Each row has a class, written after it.
[ 42  16  -1 -20  67  53 -35 -33  -3  17   8   3 -11 -10 -11  47   1  11
   8 -24  34 -11 -14  20  33  -1  40  23  24 -17  28   7 -14 -30] : <124>
[-11 -61   0  21  10  10   6  12  24  -5  42  -4 -16 -25  -7 -26  33  -9
  -5  31 -17   8  23  37   8 -77   1  -9  21   5   0   1  21 -12] : <163>
[ 47 -15 -17  75  27 -13   5  28   2 -12  38 -42  23   2   9 -43  34   6
   5  47 -19  34  52   1 -24  12  -3  31 -30  21   0  66  -7  17] : <124>
[-11 -18 -43 -34 -36  24  24 -42  -6 -13   2 -15 -12 -28  -9 -22  16 -33
 -19 -63  20  17  20  39  16 -12  19 -26  39   4  31 -11   4 -30] : <111>
[-83 -37 -56  -6  -5  11  -5 -15  -5  -8  33  51  14 -23   3  64 -12 -35
  11   3 -17  -7  14 -15  -7 -34 -23  -5 -28  45  40 -57   2 -16] : <48>
[  0 -21 -33  -9  49  -3  56   1  -6  31 -35 -10 -11 -27 -15 -43   9 -33
 -43  -2  23 -19  11  24 -11   7  53  59  10  21  62  11 -34  40] : <106>
[ 37  28 -12   9  51  27  35 -35   4  58  12  -7  22  -6   2 -47 -27 -14
 -73 -11  -6  20 -34  -3   6  27  12   5 -54  -4  67  23 -37  29] : <111>
[ 62   3 -15 -39  73  61  13 -33  -3  38  11   5 -18 -16 -25  12  -9  20
  14 -22  26   6 -41  36  15  -2  80   6  10 -27  50  -5 -23 -19] : <48>
[ -4  18 -36  39  29  -3 -32  -2  14  -4  -3   6  34 -17  18  44  -6  11
  15   3  10 -39  24 -25  -6 -13   8   4 -13  10  -2  -1 -35 -20] : <78>
[ -9   5  17 -46  57  -4  26  13   6  32  12 -53  37 -26  -5 -29 -21  33
 -24 -67   3 -10   4  10  12 -15  50  43   9  -2  13 -39 -14 -19] : <163>
[  4   3 -13 -25  54  48   5  -3 -24  21  21  11  15   3 -23  29 -14 -10
  15 -24   7   1 -18  23  25 -13  14  36   1  29  32   3   3 -15] : <48>
[-24 -11  13 -52 -26  11 -32   2 -14 -30  40 -58   5   4 -14 -14   2 -15
   6  -2  19  15   9  11   0 -10  -3 -64 -11 -19  13 -14  40 -41] : <163>
[-21  -4 -33  36  -1  35 -24 -27  16   6  -4  18   2 -53  20  60 -37 -67
  37 -50  -5 -46   7 -21   8  41 -33 -54 -16  -8  77  58 -15  -8] : <111>
[ 39 -17 -34  33  42  64   4  11  30  47  46  -5   5 -64 -29   5   2 -24
  29 -36 -12  -1   4 -20  40  -3  29  -1 -20  25  70  27 -13  -1] : <35>
[ 55  -4 -21 -48  -7   5   7 -34  13 -17 -44   1 -51 -30  -2   3  29 -47
  22 -43  27  -5 -23  32 -20  33  62 -13  24 -42  57  35  -6  -4] : <78>
[ 42  13  26 -29  35  48 -29 -34 -14   5  11  -7 -21   7  -6  43  -4  14
  33  -4  20  17 -40  32   5  10  51  -7  -4 -42   3 -23 -12  -5] : <124>
[ 64  12  -2  38  -4  33 -20 -24   7  -9  13   6  -6 -42  20  66   2 -63
  34 -50  -2 -22   6 -36  -3  46 -31 -25  11  -4  42  80 -10  -1] : <163>
[ 74 -29 -16  35  -1  -9   3   0   8 -33  13 -17 -19 -33  13 -17  45 -38
  38  10 -30   8  28   6 -35 -20 -11  -6  20   9  -4  52  -9  22] : <48>
[ 26  -5   9 -25   9  46 -27 -38 -12   8  15 -18  -9 -18   4  13   2 -19
   0  -5  -1  22 -33  17   3  -2  37 -16 -16 -33  41 -22 -11 -17] : <68>
[ 50  35  14  40  23  37   4  -2  -5  29  24 -40   9   0   2   9   6 -29
  -4 -25  10   5   1 -14  10  55  11  -4 -39  -8  38  64 -24  26] : <68>
[ 86  19   4  65 -22 -22   0   4  30   8   0 -31  12 -19  41 -16  14 -35
  -7 -39  -2  -5  49 -39  -7  43 -55   8  10  -3  16  80 -34  -6] : <78>
[ 26 -17 -14  20   6  55  -4 -11   0   2  37  15  -1 -59 -30  50  11 -56
  13 -46  -8 -21  16 -19  23  21  -4  33  24  35  59  31  -1  20] : <162>
[ 13   0   1   1  53  31  -9 -10   0  23   6  15   2  -8   4  12 -13  13
  12   8  -1   6 -26  14  12 -35  21  13  -3  -2   6   1 -16   5] : <162>
[-31  20  53  26 -22 -29   9  15  20  17  28 -20  31  25  17   2 -30  20
 -28 -33 -16 -17   0 -23   0  19 -30   2 -20 -12 -21 -22  -8   8] : <48>
[ -2 -29  18  42 -21  -2   0  31   2   3  18   8   2  17  11 -22  14  11
  14  45 -50  45  38   8 -11  -3 -50  17 -42  21 -48  36   7  -1] : <111>
[ 16 -21 -21   5   5  -9  -9   4   2 -51 -18 -11  -6 -29 -13 -33  56 -17
  18  24  11 -22  25  24 -11 -59  19  30  46  28 -37  16  -5  -2] : <111>
[ 71  13   9 -33 -17   0  -2 -31  16 -30 -22 -39 -25 -29   2 -17  14 -27
  32 -67   5  -2 -26  28 -17  27  45  -6  26 -52  47  32   7  -8] : <68>
[ 75  10  30   1 -19 -24 -21 -24   9   0  32 -93  22  -5  37 -81  24  10
 -41  19 -29  34 -23   1 -31  -7  23 -67 -30 -59 -15 -30 -11  -2] : <163>
[ 47 -11   0  12   6  11  -1  -4  19 -17   8  19   1 -30 -18  -9  -7 -24
   9   4 -12 -30 -27 -18 -22   6  18  -7  -1   2  21  -5   4  12] : <163>
[ 41  26   5  59  -8  28 -41 -18  -5 -18   1 -38   9 -63  17  69  -3 -46
  58 -50   8 -45   9 -18   8  24  13  -6  42  -9  47  63 -15  19] : <163>
[  8  12 -60  43  31  28 -21 -15   7  31  18  26  21 -21  32  42 -12 -35
 -10 -32  20  -3  33 -46   4  26 -21 -18 -15  31  31  21 -39 -23] : <35>
[ 26  16   1 -33 -50 -20   3 -28 -15 -68 -23 -20 -16   8  -8 -20 -15 -58
 -18 -23  19  -2 -15   8 -39  46  10 -39  13 -23  27  11  17  23] : <162>
[ 72  19  35 -44  40  70 -30 -45   0  14  18 -10 -18 -26  -6  44 -17 -26
  14 -46  22   2 -50   2  24 -10  43 -17  10 -29  36 -19 -20 -19] : <163>
[  3  11 -10  42  31  12 -63   7   6 -13  38 -16  22  -2  20  46 -15  36
  48   1   3 -18  27 -26  21  -1  -6 -12  -2 -13 -33  -9  -1 -20] : <35>
[ 35  18 -22 -14  31  17 -17 -34  -7  25  26 -23  22   0  19  22  -5  38
 -29 -37  -6  15  31 -15  23   7 -12  19  -4  -6   7  -7 -17 -46] : <106>
[-20 -32 -50   3  42 -16  44   5  -8   3  42 -25  35 -13   0 -41   8  34
 -51  12 -21  31  26  26  25 -64   8  26  16  15  22   1  14 -23] : <162>
[  7  11  -8  17   0  -4 -25 -12  10   3  13 -18  10  -3  20  21 -11  -3
  -4 -28   0  -1  31 -11  -9  42 -10 -15 -19 -13  20   8  -9 -15] : <124>
[-11   5   7 -20 -22   4 -12 -10  -7 -27 -18  15 -31   3 -26  12  15 -20
  15   6  13   2 -13  15 -19   0  45  10  -2  14  -4 -35   3  41] : <124>
[ 38 -16 -54  12   1  16  10  -6   3  -4   9   4  -2 -36  -1  20   6 -43
  40 -35  18 -21   9   2   6  24  10 -15  28  -2  57  28   1 -16] : <78>
[ 41  -7 -15  -1 101  43  30  -7   8  54  17  48  -1 -13 -24  25  -4  33
 -44   2  33 -12  20   1  30 -32  31  85  30  25  -1 -30 -53 -10] : <78>
[ 69  23   6   1 -62  -3  14 -37 -13 -42 -15 -42 -19 -39  10  17  17 -89
  14 -59   0  21   0   9 -19  16  -2   0  31  -9  55  37 -17  42] : <78>
[ 55   5 -22  44  11 -13   3  -7  23   4  24 -18  41 -12  48  -2 -12 -25
   9 -53  -4  -8  27  -9  -3  14 -60   6   9  -9  23  36 -19 -37] : <78>
[  32  -32  -23  -48   38   48   50    0    5    8   30    6  -16  -15
  -27  -33    1 -107    8  -41    9   32  -22   32   -1    1   -2   11
  -44   28  105   25   13    0] : <68>
[-16 -67  14  -7 -22 -12  20  22  23   1  17  28 -39  14  -3 -36  41   2
   3  68 -12  11 -15  26  -5 -85  17 -38   5  -1 -60 -77   2  -9] : <48>
[ -6  15 -13   5  32  23 -13  -9 -17  39  -8  19   6   8  24  34 -18  33
  -6  -3   5  28   5 -10  27  -7  -8  17   1   5 -21  -5 -25 -22] : <35>
[ 40 -45 -34   6  48  48  -4 -28  19 -12  41 -29  10 -36  21 -36  -5 -82
  46 -45 -10   8 -44  50  13   8  27 -16 -23 -27 114  37  21 -15] : <162>
[-13 -33 -23  59 -44  21  16  -5   5 -11  31   1   6 -30   9  14 -16 -86
  10 -40 -20 -23  16 -15   4  26 -40 -55   6  20  55  33   3  10] : <48>
[ 59  44  25 -32   2  26 -24 -38 -10   9  -7 -45  -8 -13   6  25 -26 -12
   4 -43  14   3 -28  11  21  36  21 -32   2 -56  44  20 -13 -14] : <111>
[  7  -8   8   6  -2  10   1   7  -5  36  12 -15 -12  -2   9  10 -10 -17
   2 -16  -9  11   4   6  -6  41   0 -22  -8 -19  45  60   5   2] : <106>
[ 18 -10 -51  28  37  43 -14 -32  -7  18   6   1   8 -48  -2  24  21 -17
  17   0   2 -27   9 -11   4   0   4  11   1  15  47  40 -25   7] : <106>
[-23 -38 -11  -2  46  29  20  -3   5  17  22  -4   7 -54 -21  -7  -2 -73
  -5 -24 -22 -14 -21  20 -15  11  60  61 -30  29 112  -5 -13  50] : <48>
[ 23  -3 -56   2   3   3  -2   5  28  14   5  -8   5 -23   7 -15  25  -6
  -2 -41  19  -1  46 -25  19   1  -3 -21   2  19   2  -1 -14 -51] : <35>
[ 24 -19 -10  34   4  25 -33 -19  12 -36  30   2   4 -62   2  45   7 -59
  50 -18 -12 -30  15  -5 -13  -4  -1  20  11  11  38   7 -13  16] : <111>
[ 39  16  -6 -37  60  24  -5 -25 -13  20  19 -23   0   3   9  20 -29  22
   3 -38  13  17 -18  33  12  23  44   7   4 -51  51   8   3 -32] : <68>
[ 25 -19  11   7  19  44  -2  -6 -17   2  41 -50 -16 -36 -27  -3  37 -11
  13  19   3  51 -11  38  19   3  60  50   4 -20  71  47  12  27] : <35>
[-31  -9 -32  34  24  -8 -10   4 -15 -30  35   2  22 -11  14  39 -35 -16
  26   8 -24   5  29  -8 -13  -6 -13  10 -21  23  27   4   8  36] : <162>
[ 66  27  -4 -31  63  31   5  -6 -26  23 -17   1  -9  -3 -17  46 -11  37
  26 -21  19 -10 -19  24  24 -23  50  34  52  -7  -7  17 -17 -17] : <106>
[ -5  -5 -40  -8  46  22  48  14  -8  29  -5   4  -1 -10 -33  -5  13  -8
  22 -34  34 -23 -19  39  30  15  70  53  26  20  66  32   9   3] : <48>
[ -5  10 -27  38 -29  -6 -30 -13  -2 -18 -10 -28  13 -14  21  18  -8  -5
  23 -10   1 -24  29 -18 -10  44 -15 -46  -6 -24  12  40  -7  -3] : <78>
[ 18 -15  -3  71 -38  18  -5 -19 -12  -4  15 -32   6 -51  41  42  -5 -80
  25 -59 -24 -17  11  -8  16  55 -43 -18  35 -25  81  90   3   7] : <68>
[ 46   1  10 -34  33  34 -17 -16   2  36   8 -10 -25   2  -3  24  -2  35
  -4   9  20  18  -8   4  13  -4  52 -18  -7 -37  12 -12 -25 -42] : <106>
[-51  -4 -41  27   3  38  -8 -20  -1  -6  16  33   9 -34  -8  62 -29 -87
   4 -25  13 -41  14 -14   4  18  -6 -14 -31  40  65 -18 -19  26] : <111>
[-16  -9  34   4  -4  -6 -23  40   5  38  15   8 -32  37   0  20  -2  42
  10  56  -9  22  28 -16 -26  26  11 -32 -54 -14 -43   6  -5  11] : <106>
[ 36   9 -20 -27  51  17 -12 -17   7  -7  -3  13  -6  -4  -7  38  -6  17
  25 -25  30 -22  -7  29   1 -22  60  20  32 -10   8 -25 -15 -41] : <48>
[-13  -3 -11  46  52  37   2  15   0  26  15   9   0 -13 -24   9   5  38
  26  53  -9  29  23  19  -9 -36  25  31 -42  29   3  54 -20  43] : <162>
[ 58  -7 -22  32 -39  -8   6   2  25  -5  -3 -30  11 -53  10 -14  28 -44
  29 -44 -13 -22  16  -7 -15   7 -10 -26  24  -6  25  36 -15  -8] : <78>
[  1   9  -9 -56   6   2 -17 -32  -5 -42 -21  16 -22   3 -11   3  15 -19
  -3 -10  23  -8 -30  11  -8 -29  53   5  13   5 -15 -58  -1  15] : <162>
[ 14   1 -16 -39 -22 -10  15 -20  14  -2 -40   1 -24  -5   2 -37  17 -23
   6 -21   0   6 -33  19 -24 -15  42 -27 -11  -4  14 -21 -11   2] : <48>
[-13 -51   9  81 -32   3  27  44  11  23  41  -1  -9   3  -5 -38  29  11
   1  82 -63  67  51  17 -20 -17 -26   8 -66  32 -14  39  17  39] : <163>
